Below is a small trained network, with its code and all its weights. Each question gives an input and a target symbol and asks what happens when units are switched off, that is, made to give their printed mean instead of their output.

import numpy as np


def w(rows, s, z=0):
    codes = np.array(rows[::2]) - 128.0
    scale = np.full(codes.shape[1], s)
    scale[-1] = z or s
    return codes * scale


def f(y):
    return np.maximum(y, 0)


def softmax(a):
    e = np.exp(a - a.max(-1, keepdims=True))
    return e / e.sum(-1, keepdims=True)


def log_softmax(a):
    a = a - a.max(-1, keepdims=True)
    return a - np.log(np.exp(a).sum(-1, keepdims=True))


def net(x, mask):
    ids = ['ΠΩαβδεθλμσ'.index(c) for c in x.split()]
    T = len(ids)
    res = E[ids] + P[:T]
    r = res
    for j in range(3):
        rows = slice(2 * j, 2 * j + 2)
        q, k, v = (r @ M[0][rows].T for M in (Q, K, V))
        z = softmax(np.where(np.tri(T) > 0, q @ k.T / 2**0.5, -1e9)) @ v
        o = O[0][rows]
        res = res + np.where(mask[j], z, o[:, -1]) @ o[:, :-1]
    y = f(res @ A[0][:, :-1].T + A[0][:, -1])
    res = res + np.where(mask[3:11], y, B[0][:, -1]) @ B[0][:, :-1]
    return log_softmax(res[-1] @ U[:, :-1].T + U[:, -1])


Q, K, V, O, A, B = {}, {}, {}, {}, {}, {}
E = w([
[112,147,184,4,152],'Π',
[68,22,63,114,57],'Ω',
[133,162,101,78,163],'α',
[172,194,173,99,108],'β',
[71,75,142,18,121],'δ',
[187,169,161,152,63],'ε',
[181,165,68,213,48],'θ',
[80,43,40,110,94],'λ',
[182,175,126,120,99],'μ',
[140,93,2,185,88],'σ',
],0.0092)
P = w([
[48,253,136,188,253],'0',
[187,86,115,46,52],'1',
[187,66,79,37,43],'2',
[197,25,49,36,14],'3',
[132,86,118,101,72],'4',
[157,121,112,97,76],'5',
[157,154,94,35,118],'6',
[171,107,102,93,55],'7',
[173,118,96,88,44],'8',
[147,90,86,55,54],'9',
],0.0061)
Q[0] = w([
[135,166,109,170,220],'head 0',
[155,182,124,201,175],'head 0',
[195,110,156,46,28],'head 1',
[175,107,48,52,57],'head 1',
[232,161,14,2,54],'head 2',
[100,122,132,209,145],'head 2',
],0.007)
K[0] = w([
[209,110,169,88,86],'head 0',
[147,136,113,128,57],'head 0',
[28,193,110,197,181],'head 1',
[82,207,140,216,149],'head 1',
[23,201,143,193,255],'head 2',
[175,86,124,117,105],'head 2',
],0.0088)
V[0] = w([
[33,129,60,165,176],'head 0',
[204,166,123,177,82],'head 0',
[163,123,49,237,120],'head 1',
[105,12,71,131,2],'head 1',
[70,117,194,32,182],'head 2',
[209,227,215,163,140],'head 2',
],0.0091)
O[0] = w([
[250,155,111,85,135,141],'head 0',
[107,95,191,94,164,108],'head 0',
[149,83,158,72,188,126],'head 1',
[182,121,163,57,74,1],'head 1',
[97,197,90,138,35,185],'head 2',
[39,93,154,222,171,164],'head 2',
],0.011,0.005)
A[0] = w([
[176,108,108,213,181,186],'neuron 0',
[177,102,159,8,90,222],'neuron 1',
[180,75,151,151,255,233],'neuron 2',
[190,238,29,62,52,4],'neuron 3',
[79,4,167,175,236,87],'neuron 4',
[206,140,100,24,148,53],'neuron 5',
[109,197,99,179,67,235],'neuron 6',
[210,50,182,140,201,97],'neuron 7',
],0.0067,0.0021)
B[0] = w([
[89,39,219,7,156,166],'neuron 0',
[123,156,121,223,249,224],'neuron 1',
[115,121,135,9,42,186],'neuron 2',
[189,133,231,191,48,254],'neuron 3',
[144,188,253,185,47,215],'neuron 4',
[145,144,112,248,121,210],'neuron 5',
[124,155,11,43,179,237],'neuron 6',
[78,181,65,5,65,173],'neuron 7',
],0.0051,0.0099)
U = w([
[236,110,170,206,133,97],'Π',
[214,166,102,9,59,113],'Ω',
[69,79,187,243,140,121],'α',
[190,76,45,56,255,255],'β',
[118,129,32,136,181,210],'δ',
[241,116,151,207,150,98],'ε',
[91,83,175,211,157,159],'θ',
[108,43,231,192,83,83],'λ',
[120,88,218,17,35,49],'μ',
[113,189,46,104,67,54],'σ',
],0.0039,0.0034)

Each question gives the input, a string of symbols that net reads in full, and the target symbol t.
The units are the heads (2 rows each of Q, K, V and O) and the neurons (one row each of A and B). Each row of codes is followed by its name. A weight is (code - 128) times the scale printed after its matrix; where a second scale follows, it is the last column's (O, A, B and U).
mask holds one flag per unit, heads first, then neurons. A switched-off unit (its flag False) gives its mean, the last column of its rows in O or B, instead of its output. The means were averaged over made-up inputs and are rounded, as every weight is.
A unit's drop is (log p(t) with every unit on - log p(t) with that unit switched off) / (log p(t) with every unit on - log p(t) with every unit switched off).
The circuit of an input: a set's keep is (log p(t) with only the set's units on - log p(t) with every unit switched off) / (log p(t) with every unit on - log p(t) with every unit switched off). Starting from all 11 units, units are removed one at a time, each time the one whose removal leaves the highest keep (on an exact tie, the one counted first), for as long as the keep stays at least 0.8.
units of the circuit, in order: the units of the circuit, biggest drop first
unit that matters most: the unit with the biggest drop
k most important neurons: the k neurons with the biggest drops, biggest first
heads that matter: for each layer, one digit per head in row order, 1 if its drop is at least 0.15 and else 0, layers parted by /
input λ σ β Ω, target Π: heads that matter => 101
input ε β Π α, target α: heads that matter => 101
input σ δ Π δ α ε ε Π, target β: units of the circuit, in order => (neuron 3; head 2)
input β β β Π ε δ θ σ, target α: heads that matter => 101
input Π μ θ β δ Ω Π θ, target σ: units of the circuit, in order => (head 2; neuron 6)
input θ δ Π β, target μ: heads that matter => 011
input β ε λ, target α: units of the circuit, in order => (head 2; head 1)
input σ σ μ, target β: units of the circuit, in order => (head 2; head 1)
input σ Π β α σ δ σ, target β: units of the circuit, in order => (head 2; neuron 4)
input σ β ε, target β: 3 most important neurons => (neuron 1; neuron 3; neuron 4)
input σ δ Π δ, target β: unit that matters most => neuron 1
input δ Π θ, target Ω: heads that matter => 001
input ε Π θ, target α: heads that matter => 101
input Ω β Π μ, target ε: heads that matter => 011
input σ β θ, target β: units of the circuit, in order => (head 2; head 1)
input Π ε β, target σ: 2 most important neurons => (neuron 6; neuron 1)
input Π δ ε δ Ω, target σ: units of the circuit, in order => (head 2; head 1; neuron 6)
input δ δ λ Ω β δ σ α ε, target Ω: 2 most important neurons => (neuron 6; neuron 5)
input θ λ λ λ, target μ: 3 most important neurons => (neuron 2; neuron 4; neuron 7)
input σ δ α Π μ, target β: units of the circuit, in order => (head 2; neuron 3; head 1)
input δ μ Ω, target Ω: units of the circuit, in order => (head 2; head 0)
input β θ Π σ μ, target α: units of the circuit, in order => (head 2; head 0)
input σ Π β ε λ Ω λ λ Π, target β: units of the circuit, in order => (head 2; neuron 1; head 1)
input Π Π β Π λ Π α Π λ β, target σ: units of the circuit, in order => (head 2; head 1; neuron 6)
input σ σ ε σ θ θ Π δ μ δ, target β: units of the circuit, in order => (neuron 3; head 2)
input δ δ ε, target Ω: 2 most important neurons => (neuron 6; neuron 1)
input Ω β σ, target Π: most important neuron => (neuron 3)
input σ β ε β, target β: 2 most important neurons => (neuron 1; neuron 3)
